Here is a tiny trained network, its code and every weight. The questions are about switching its units off for an input and a target symbol, where a switched-off unit gives its printed mean instead of its output.

import numpy as np


def w(rows, s, z=0):
    codes = np.array(rows[::2]) - 128.0
    scale = np.full(codes.shape[1], s)
    scale[-1] = z or s
    return codes * scale


def f(y):
    return np.maximum(y, 0)


def softmax(a):
    e = np.exp(a - a.max(-1, keepdims=True))
    return e / e.sum(-1, keepdims=True)


def log_softmax(a):
    a = a - a.max(-1, keepdims=True)
    return a - np.log(np.exp(a).sum(-1, keepdims=True))


def net(x, mask):
    ids = ['αβδζηθλμξπστφψ'.index(c) for c in x.split()]
    T = len(ids)
    res = E[ids] + P[:T]
    u = 0
    for l in range(2):
        r = res
        for j in range(3):
            rows = slice(2 * j, 2 * j + 2)
            q, k, v = (r @ M[l][rows].T for M in (Q, K, V))
            z = softmax(np.where(np.tri(T) > 0, q @ k.T / 2**0.5, -1e9)) @ v
            o = O[l][rows]
            res = res + np.where(mask[u + j], z, o[:, -1]) @ o[:, :-1]
        u += 3
        y = f(res @ A[l][:, :-1].T + A[l][:, -1])
        res = res + np.where(mask[u : u + 8], y, B[l][:, -1]) @ B[l][:, :-1]
        u += 8
    return log_softmax(res[-1] @ U[:, :-1].T + U[:, -1])


Q, K, V, O, A, B = {}, {}, {}, {}, {}, {}
E = w([
[95,127,156,127,98,155,132],'α',
[124,130,185,108,93,125,107],'β',
[185,108,127,189,83,5,94],'δ',
[190,191,92,131,160,106,66],'ζ',
[96,188,196,183,88,142,152],'η',
[178,165,109,141,161,100,78],'θ',
[228,146,131,142,61,133,173],'λ',
[159,190,118,78,109,115,98],'μ',
[90,172,156,117,145,190,135],'ξ',
[106,123,173,115,100,135,117],'π',
[92,105,166,151,137,65,55],'σ',
[146,137,157,93,108,117,136],'τ',
[171,75,146,136,143,35,58],'φ',
[144,154,126,96,134,165,161],'ψ',
],0.021)
P = w([
[3,34,35,138,29,106,92],'0',
[142,178,126,70,114,142,2],'1',
[122,179,106,82,113,112,84],'2',
[129,185,94,89,122,103,125],'3',
[148,168,105,83,130,110,137],'4',
[159,175,84,85,132,98,169],'5',
[185,154,98,71,154,134,157],'6',
],0.0085)
Q[0] = w([
[118,110,127,83,93,254,178],'L0H0',
[210,168,154,152,92,180,85],'L0H0',
[124,117,59,140,124,62,95],'L0H1',
[175,102,124,88,165,29,140],'L0H1',
[149,115,126,151,134,42,68],'L0H2',
[171,135,133,209,92,116,132],'L0H2',
],0.008)
K[0] = w([
[163,238,98,102,157,167,114],'L0H0',
[121,124,121,160,10,186,135],'L0H0',
[101,128,32,156,133,79,91],'L0H1',
[149,2,79,153,90,185,177],'L0H1',
[151,96,10,112,83,106,122],'L0H2',
[51,124,115,104,123,179,134],'L0H2',
],0.0089)
V[0] = w([
[177,87,98,117,139,125,98],'L0H0',
[143,161,152,119,154,100,62],'L0H0',
[93,139,72,107,133,95,135],'L0H1',
[247,142,148,82,161,128,139],'L0H1',
[132,141,104,206,130,127,173],'L0H2',
[175,160,126,137,101,108,117],'L0H2',
],0.011)
O[0] = w([
[28,170,136,179,86,155,73,15],'L0H0',
[145,86,155,115,152,179,95,150],'L0H0',
[150,86,113,65,203,143,73,89],'L0H1',
[76,141,211,156,157,129,128,2],'L0H1',
[166,125,2,165,91,81,180,109],'L0H2',
[210,131,97,104,83,109,117,223],'L0H2',
],0.008,0.0043)
A[0] = w([
[175,120,107,68,144,175,154,122],'L0N0',
[2,153,119,181,131,169,112,182],'L0N1',
[131,148,170,44,56,125,137,231],'L0N2',
[178,187,118,119,169,154,129,124],'L0N3',
[151,161,58,104,168,140,97,164],'L0N4',
[57,212,134,145,114,199,161,253],'L0N5',
[101,52,95,154,97,83,119,230],'L0N6',
[128,101,118,89,125,84,143,136],'L0N7',
],0.0097,0.0019)
B[0] = w([
[43,127,118,65,69,75,91,178],'L0N0',
[113,85,80,65,102,39,101,137],'L0N1',
[95,154,77,41,152,146,186,254],'L0N2',
[102,119,217,143,136,86,96,185],'L0N3',
[117,46,86,155,101,177,94,168],'L0N4',
[127,145,84,86,84,103,136,186],'L0N5',
[104,98,158,95,131,125,64,179],'L0N6',
[65,254,70,84,76,114,85,167],'L0N7',
],0.0082,0.0094)
Q[1] = w([
[137,14,116,187,213,124,141],'L1H0',
[130,112,145,84,184,39,18],'L1H0',
[212,147,126,255,140,157,242],'L1H1',
[170,179,144,137,140,63,76],'L1H1',
[197,91,207,215,208,62,48],'L1H2',
[150,112,145,223,182,195,144],'L1H2',
],0.0076)
K[1] = w([
[130,97,127,158,150,94,70],'L1H0',
[80,63,61,127,35,200,87],'L1H0',
[229,249,221,151,178,90,213],'L1H1',
[91,154,85,147,166,189,118],'L1H1',
[147,8,116,194,79,84,44],'L1H2',
[187,255,176,106,70,189,57],'L1H2',
],0.0076)
V[1] = w([
[95,95,155,199,126,203,67],'L1H0',
[212,168,48,161,170,83,101],'L1H0',
[104,185,147,141,124,107,192],'L1H1',
[168,44,2,118,168,212,120],'L1H1',
[24,173,95,117,95,211,103],'L1H2',
[16,29,242,220,140,48,40],'L1H2',
],0.0069)
O[1] = w([
[142,131,89,155,149,80,214,25],'L1H0',
[206,60,143,236,19,154,112,116],'L1H0',
[178,221,183,144,181,150,112,101],'L1H1',
[87,51,177,106,127,76,254,156],'L1H1',
[136,43,138,60,67,116,137,181],'L1H2',
[55,188,67,155,115,106,122,10],'L1H2',
],0.0085,0.014)
A[1] = w([
[50,180,106,212,167,159,79,77],'L1N0',
[195,190,124,103,69,210,149,212],'L1N1',
[73,16,110,97,143,65,76,242],'L1N2',
[138,131,140,149,61,183,151,145],'L1N3',
[192,64,155,109,129,179,198,157],'L1N4',
[121,144,79,187,83,54,101,66],'L1N5',
[83,86,151,126,55,99,99,242],'L1N6',
[144,68,142,87,108,151,254,254],'L1N7',
],0.0082,0.0016)
B[1] = w([
[49,100,151,209,68,152,150,137],'L1N0',
[95,72,119,117,243,114,150,208],'L1N1',
[197,206,117,203,167,84,177,250],'L1N2',
[79,145,109,74,167,62,91,160],'L1N3',
[46,223,87,140,165,130,134,207],'L1N4',
[110,89,115,110,219,255,156,148],'L1N5',
[165,79,167,89,88,182,95,221],'L1N6',
[78,139,164,124,124,167,82,227],'L1N7',
],0.0073,0.021)
U = w([
[80,43,90,40,71,126,125,201],'α',
[165,254,103,114,199,144,152,223],'β',
[183,82,83,128,132,221,172,17],'δ',
[142,59,142,157,145,133,181,109],'ζ',
[220,129,222,183,74,139,129,218],'η',
[148,44,148,159,149,150,192,92],'θ',
[163,207,122,176,70,233,66,89],'λ',
[104,104,142,161,135,71,120,63],'μ',
[131,94,129,147,134,91,151,48],'ξ',
[147,161,77,126,109,65,126,65],'π',
[161,112,41,101,140,125,209,2],'σ',
[123,226,102,154,89,104,91,106],'τ',
[102,167,40,140,128,162,140,89],'φ',
[110,123,123,157,129,81,114,87],'ψ',
],0.0064,0.0022)

Each question gives the input, a string of symbols that net reads in full, and the target symbol t.
The units are the heads (2 rows each of Q, K, V and O) and the neurons (one row each of A and B). Each row of codes is followed by its name. A weight is (code - 128) times the scale printed after its matrix; where a second scale follows, it is the last column's (O, A, B and U).
mask holds one flag per unit, layer by layer, with each layer's heads first. A switched-off unit (its flag False) gives its mean, the last column of its rows in O or B, instead of its output. The means were averaged over made-up inputs and are rounded, as every weight is.
A unit's drop is (log p(t) with every unit on - log p(t) with that unit switched off) / (log p(t) with every unit on - log p(t) with every unit switched off).
The circuit of an input: a set's keep is (log p(t) with only the set's units on - log p(t) with every unit switched off) / (log p(t) with every unit on - log p(t) with every unit switched off). Starting from the 12 units with the biggest drops (on a tie, the unit counted first), units are removed one at a time, each time the one whose removal leaves the highest keep (on an exact tie, the one counted first), for as long as the keep stays at least 0.8.
units of the circuit, in order: the units of the circuit, biggest drop first
top k neurons: the k neurons with the biggest drops, biggest first
top k neurons in layer l: the k neurons of layer l with the biggest drops, biggest first
input β η λ η σ, target β: units of the circuit, in order -> L1H0, L1N2
input λ φ ψ β η, target α: units of the circuit, in order -> L1N2
input η η β δ, target η: top 3 neurons -> L0N7, L1N1, L0N6
input η τ η, target β: units of the circuit, in order -> L0H0, L1H1, L1N6
input δ ζ σ η η η λ, target α: top 2 neurons -> L0N0, L1N7
input π τ η λ φ λ, target β: units of the circuit, in order -> L1H1, L1N6
input λ η η σ, target λ: top 2 neurons in layer 1 -> L1N1, L1N5
input λ ψ η σ φ ζ, target λ: top 2 neurons in layer 0 -> L0N2, L0N3
input η ξ λ η η η, target β: top 2 neurons -> L1N6, L1N1
input φ φ σ φ φ δ, target φ: units of the circuit, in order -> L1H2, L1N5, L0H0
input ζ η φ η φ η ψ, target α: top 2 neurons -> L0N0, L1N7
input φ σ η σ β η λ, target α: top 2 neurons -> L0N0, L1N2
input λ η δ, target λ: top 2 neurons in layer 1 -> L1N5, L1N1
input β τ η δ ζ φ, target β: units of the circuit, in order -> L1H2
input λ φ η η θ, target λ: top 2 neurons -> L0N2, L1N1
input φ β η σ, target φ: top 4 neurons -> L1N5, L1N2, L0N2, L0N6
input φ η ξ π φ π φ, target φ: top 3 neurons -> L1N5, L0N2, L0N6
input β φ η, target α: top 2 neurons -> L1N2, L0N5
input φ λ β ζ, target φ: top 2 neurons -> L1N5, L0N6
input η η δ, target η: top 3 neurons in layer 0 -> L0N7, L0N6, L0N2
input φ η τ μ σ, target φ: top neuron -> L1N5
input η λ μ, target α: top 2 neurons -> L0N2, L0N0
input σ β η λ λ η φ, target σ: top 2 neurons -> L1N2, L1N5
input δ η β α η ζ, target δ: top 3 neurons -> L1N5, L0N2, L0N4
input λ η π η σ, target λ: top 2 neurons in layer 0 -> L0N2, L0N4
input λ β η π η φ, target λ: top 2 neurons in layer 1 -> L1N1, L1N5
input η φ σ τ λ η φ, target η: top neuron in layer 0 -> L0N4
input δ π τ η φ, target δ: top 3 neurons in layer 1 -> L1N5, L1N2, L1N6
input λ λ λ, target β: top 2 neurons in layer 1 -> L1N1, L1N6
